Below is a small trained network, with its code and all its weights. Each question gives an input and a target symbol and asks what happens when units are switched off, that is, made to give their printed mean instead of their output.

import numpy as np


def w(rows, s, z=0):
    codes = np.array(rows[::2]) - 128.0
    scale = np.full(codes.shape[1], s)
    scale[-1] = z or s
    return codes * scale


def norm(h):
    return h / np.sqrt((h * h).mean(-1, keepdims=True) + 1e-5)


def f(y):
    return y / 2 * (1 + np.tanh(0.7978845608 * (y + 0.044715 * y**3)))


def softmax(a):
    e = np.exp(a - a.max(-1, keepdims=True))
    return e / e.sum(-1, keepdims=True)


def log_softmax(a):
    a = a - a.max(-1, keepdims=True)
    return a - np.log(np.exp(a).sum(-1, keepdims=True))


def net(x, mask):
    ids = ['ΓΘΛΞΩβδεζηπστφ'.index(c) for c in x.split()]
    T = len(ids)
    res = E[ids] + P[:T]
    r = norm(res)
    for j in range(3):
        rows = slice(4 * j, 4 * j + 4)
        q, k, v = (r @ M[0][rows].T for M in (Q, K, V))
        z = softmax(np.where(np.tri(T) > 0, q @ k.T / 4**0.5, -1e9)) @ v
        o = O[0][rows]
        res = res + np.where(mask[j], z, o[:, -1]) @ o[:, :-1]
    y = f(norm(res) @ A[0][:, :-1].T + A[0][:, -1])
    res = res + np.where(mask[3:19], y, B[0][:, -1]) @ B[0][:, :-1]
    return log_softmax(norm(res)[-1] @ U[:, :-1].T + U[:, -1])


Q, K, V, O, A, B = {}, {}, {}, {}, {}, {}
E = w([
[81,120,171,146,141,232,118,131,50],'Γ',
[50,91,151,116,151,186,108,189,134],'Θ',
[97,149,127,119,145,246,123,77,68],'Λ',
[64,151,170,181,117,150,71,168,52],'Ξ',
[21,120,192,68,183,151,104,172,87],'Ω',
[176,137,96,134,172,63,180,177,213],'β',
[174,145,171,76,192,41,197,174,157],'δ',
[83,163,64,20,189,130,144,94,166],'ε',
[172,38,106,101,182,176,180,114,185],'ζ',
[72,111,34,146,137,192,48,108,158],'η',
[179,62,192,88,150,105,161,124,68],'π',
[59,57,119,111,131,131,37,165,101],'σ',
[138,147,178,179,235,192,146,160,178],'τ',
[239,134,109,148,167,115,143,66,119],'φ',
],0.013)
P = w([
[159,144,171,144,10,162,152,169,155],'0',
[61,177,97,195,142,113,233,103,46],'1',
[180,164,95,93,157,171,116,178,64],'2',
[135,125,216,101,68,166,94,101,196],'3',
[47,113,113,189,186,108,190,62,76],'4',
[196,138,97,85,180,133,70,150,66],'5',
[160,130,206,103,104,124,42,79,193],'6',
[70,82,129,187,210,61,143,24,104],'7',
[212,166,95,79,192,136,65,149,46],'8',
[176,158,211,124,109,101,28,70,190],'9',
],0.013)
Q[0] = w([
[119,70,216,215,125,134,137,81,170],'head 1',
[171,161,115,79,3,145,97,190,168],'head 1',
[116,37,104,133,132,125,165,117,143],'head 1',
[29,105,162,192,147,38,175,3,148],'head 1',
[236,167,163,68,102,166,121,160,49],'head 2',
[144,102,115,204,66,204,119,43,122],'head 2',
[162,96,174,133,62,79,131,210,178],'head 2',
[42,165,223,142,141,99,137,153,43],'head 2',
[142,86,84,141,167,129,134,151,89],'head 3',
[137,160,122,142,189,132,107,123,107],'head 3',
[80,110,140,170,143,97,170,72,133],'head 3',
[177,167,86,67,115,169,107,219,77],'head 3',
],0.022)
K[0] = w([
[133,113,186,167,253,123,77,143,126],'head 1',
[77,178,146,132,123,170,215,149,121],'head 1',
[151,151,119,175,112,122,106,73,94],'head 1',
[139,89,122,78,188,69,69,56,111],'head 1',
[227,137,173,88,117,164,109,140,44],'head 2',
[146,108,111,241,74,207,113,55,119],'head 2',
[152,99,176,148,80,86,110,204,158],'head 2',
[69,118,220,152,156,106,118,181,53],'head 2',
[118,128,169,152,125,115,113,85,157],'head 3',
[151,115,130,148,114,131,112,92,140],'head 3',
[149,96,142,127,194,125,85,109,148],'head 3',
[92,132,120,124,31,153,212,164,155],'head 3',
],0.023)
V[0] = w([
[172,81,178,43,111,144,182,58,55],'head 1',
[147,113,38,153,106,162,82,72,163],'head 1',
[117,126,161,172,97,161,93,110,63],'head 1',
[83,106,69,61,121,165,118,96,137],'head 1',
[116,144,182,110,100,92,120,98,188],'head 2',
[150,159,169,108,51,172,98,106,186],'head 2',
[161,128,122,92,111,143,152,205,112],'head 2',
[160,153,169,104,148,131,45,134,124],'head 2',
[149,106,84,50,53,61,98,99,46],'head 3',
[121,173,166,124,224,144,83,153,124],'head 3',
[131,252,146,149,107,112,141,96,120],'head 3',
[63,117,155,97,78,98,158,119,132],'head 3',
],0.021)
O[0] = w([
[122,46,231,54,182,49,172,53,107,230],'head 1',
[143,130,70,193,253,207,113,109,163,1],'head 1',
[146,11,152,205,65,129,98,105,77,161],'head 1',
[141,203,154,190,218,112,101,165,68,134],'head 1',
[120,101,196,186,49,200,161,140,118,66],'head 2',
[120,116,178,137,32,137,142,136,219,44],'head 2',
[131,148,56,120,128,142,73,72,178,141],'head 2',
[178,112,85,124,124,163,182,126,224,197],'head 2',
[151,45,96,31,160,165,27,203,145,106],'head 3',
[137,173,110,167,55,17,76,105,140,193],'head 3',
[214,99,200,211,167,116,119,115,213,118],'head 3',
[103,75,184,117,134,115,168,235,127,98],'head 3',
],0.011,0.0089)
A[0] = w([
[70,129,62,172,107,72,165,149,102,121],'neuron 1',
[144,117,54,154,89,149,207,147,148,69],'neuron 2',
[155,194,132,153,151,125,133,116,169,173],'neuron 3',
[82,141,138,148,153,120,207,138,83,98],'neuron 4',
[138,70,151,154,1,207,157,165,208,253],'neuron 5',
[161,111,48,80,126,194,149,126,124,153],'neuron 6',
[90,100,192,131,117,107,138,67,114,94],'neuron 7',
[127,183,186,122,77,81,163,115,156,150],'neuron 8',
[122,122,179,155,130,116,106,183,57,69],'neuron 9',
[110,93,138,71,132,70,136,116,118,58],'neuron 10',
[214,184,152,59,124,131,62,111,180,143],'neuron 11',
[120,158,114,115,191,52,114,106,102,76],'neuron 12',
[126,138,83,104,73,120,129,185,58,73],'neuron 13',
[150,180,138,83,26,121,54,75,148,145],'neuron 14',
[81,182,181,168,146,89,81,142,154,101],'neuron 15',
[137,62,114,163,81,138,117,126,103,115],'neuron 16',
],0.021,0.0072)
B[0] = w([
[144,128,135,106,125,151,133,129,94,156],'neuron 1',
[133,120,102,86,128,168,151,106,130,146],'neuron 2',
[106,101,141,91,127,102,136,136,94,166],'neuron 3',
[152,147,117,124,105,114,84,109,166,163],'neuron 4',
[96,160,252,140,98,189,112,143,81,254],'neuron 5',
[102,132,159,169,107,94,120,143,124,163],'neuron 6',
[142,126,89,134,94,133,108,141,111,178],'neuron 7',
[134,113,120,146,171,158,140,151,121,199],'neuron 8',
[74,127,127,101,158,129,112,135,161,152],'neuron 9',
[142,180,147,153,157,115,126,125,108,178],'neuron 10',
[118,131,89,125,90,147,64,115,137,185],'neuron 11',
[132,85,141,139,109,170,165,143,162,207],'neuron 12',
[164,110,125,134,122,118,129,148,167,147],'neuron 13',
[146,165,130,126,157,116,90,105,198,225],'neuron 14',
[121,142,105,162,94,94,153,100,132,153],'neuron 15',
[105,168,117,126,119,138,152,103,134,158],'neuron 16',
],0.047,0.022)
U = w([
[98,141,239,141,74,196,128,156,98,201],'Γ',
[123,217,146,127,143,72,27,101,190,75],'Θ',
[92,62,117,153,103,76,38,39,174,120],'Λ',
[40,128,48,56,44,97,109,108,120,219],'Ξ',
[108,106,129,184,64,28,103,255,129,49],'Ω',
[179,103,105,64,24,138,204,180,140,152],'β',
[244,197,156,116,188,98,179,220,143,6],'δ',
[27,129,174,120,169,67,223,126,209,61],'ε',
[137,187,93,13,184,194,193,65,114,81],'ζ',
[89,165,63,185,217,173,101,156,54,46],'η',
[126,101,159,29,165,36,98,111,39,199],'π',
[95,51,113,22,168,192,109,230,160,28],'σ',
[140,156,101,197,73,55,185,69,73,228],'τ',
[195,4,162,172,163,165,151,69,132,60],'φ',
],0.0069,0.0024)

Each question gives the input, a string of symbols that net reads in full, and the target symbol t.
The units are the heads (4 rows each of Q, K, V and O) and the neurons (one row each of A and B). Each row of codes is followed by its name. A weight is (code - 128) times the scale printed after its matrix; where a second scale follows, it is the last column's (O, A, B and U).
mask holds one flag per unit, heads first, then neurons. A switched-off unit (its flag False) gives its mean, the last column of its rows in O or B, instead of its output. The means were averaged over made-up inputs and are rounded, as every weight is.
A unit's drop is (log p(t) with every unit on - log p(t) with that unit switched off) / (log p(t) with every unit on - log p(t) with every unit switched off).
The circuit of an input: a set's keep is (log p(t) with only the set's units on - log p(t) with every unit switched off) / (log p(t) with every unit on - log p(t) with every unit switched off). Starting from the 12 units with the biggest drops (on a tie, the unit counted first), units are removed one at a time, each time the one whose removal leaves the highest keep (on an exact tie, the one counted first), for as long as the keep stays at least 0.8.
units of the circuit, in order: the units of the circuit, biggest drop first
most important unit: the unit with the biggest drop
k most important neurons: the k neurons with the biggest drops, biggest first
heads that matter: for each layer, one digit per head in row order, 1 if its drop is at least 0.15 and else 0, layers parted by /
input η Ω Λ δ τ τ Ω ε β, target η: units of the circuit, in order => (head 1; neuron 5; neuron 14)
input Λ Ξ Ω Ω, target Θ: 2 most important neurons => (neuron 14; neuron 10)
input ε ε φ β ε π β ε, target π: units of the circuit, in order => (head 1; head 2; neuron 5)
input Λ η Ω β ε, target ε: heads that matter => 110
input Λ Ω Λ τ ζ, target τ: units of the circuit, in order => (head 3; neuron 5)
input τ π η Ω π σ τ Ω, target τ: heads that matter => 001
input Γ ε τ φ β Ξ ε, target Θ: heads that matter => 111
input φ Γ Ω Ω ε ζ, target Λ: heads that matter => 010
input Ω Θ Θ ε ε Λ ζ π, target π: most important unit => head 1
input ε Ξ Ω β τ ε Ξ ζ Ξ, target σ: units of the circuit, in order => (neuron 5; head 3; neuron 14)
input Λ η η Θ π β ε δ τ, target φ: heads that matter => 100
input π Λ π Ξ Ξ ε Λ ε Ω, target π: units of the circuit, in order => (head 1; neuron 5; head 3; neuron 12)
input ε β ε ε, target Λ: heads that matter => 101
input φ ε Θ, target Λ: units of the circuit, in order => (head 2; neuron 5; neuron 6; head 1)
input ε τ π η Ω τ, target σ: heads that matter => 101
input δ η η, target Θ: heads that matter => 110
input β φ τ Θ Λ, target τ: most important unit => head 3
input π Λ π Λ Ξ τ ε ζ Λ, target π: heads that matter => 101
input Θ Ξ ε Λ ε Ω, target β: heads that matter => 111
input Ω Ω Ω, target δ: most important unit => head 2
input φ β Ω Λ Λ Λ, target Λ: 2 most important neurons => (neuron 5; neuron 6)
input ζ π η Γ σ τ, target ε: units of the circuit, in order => (head 3; neuron 5; neuron 6; neuron 11)
input Ω β η σ Ξ, target σ: units of the circuit, in order => (neuron 5; head 3; neuron 12; head 2)
input σ ε ε β ζ Ω δ Ξ, target δ: heads that matter => 110
input Λ ε ε, target φ: units of the circuit, in order => (head 1; neuron 5; neuron 14)
input σ φ β, target Ω: heads that matter => 011
input τ η Λ Λ π δ, target ζ: most important unit => head 3
input Ω δ Ω Ξ β π Ω Γ, target π: units of the circuit, in order => (head 1; neuron 5; head 2)
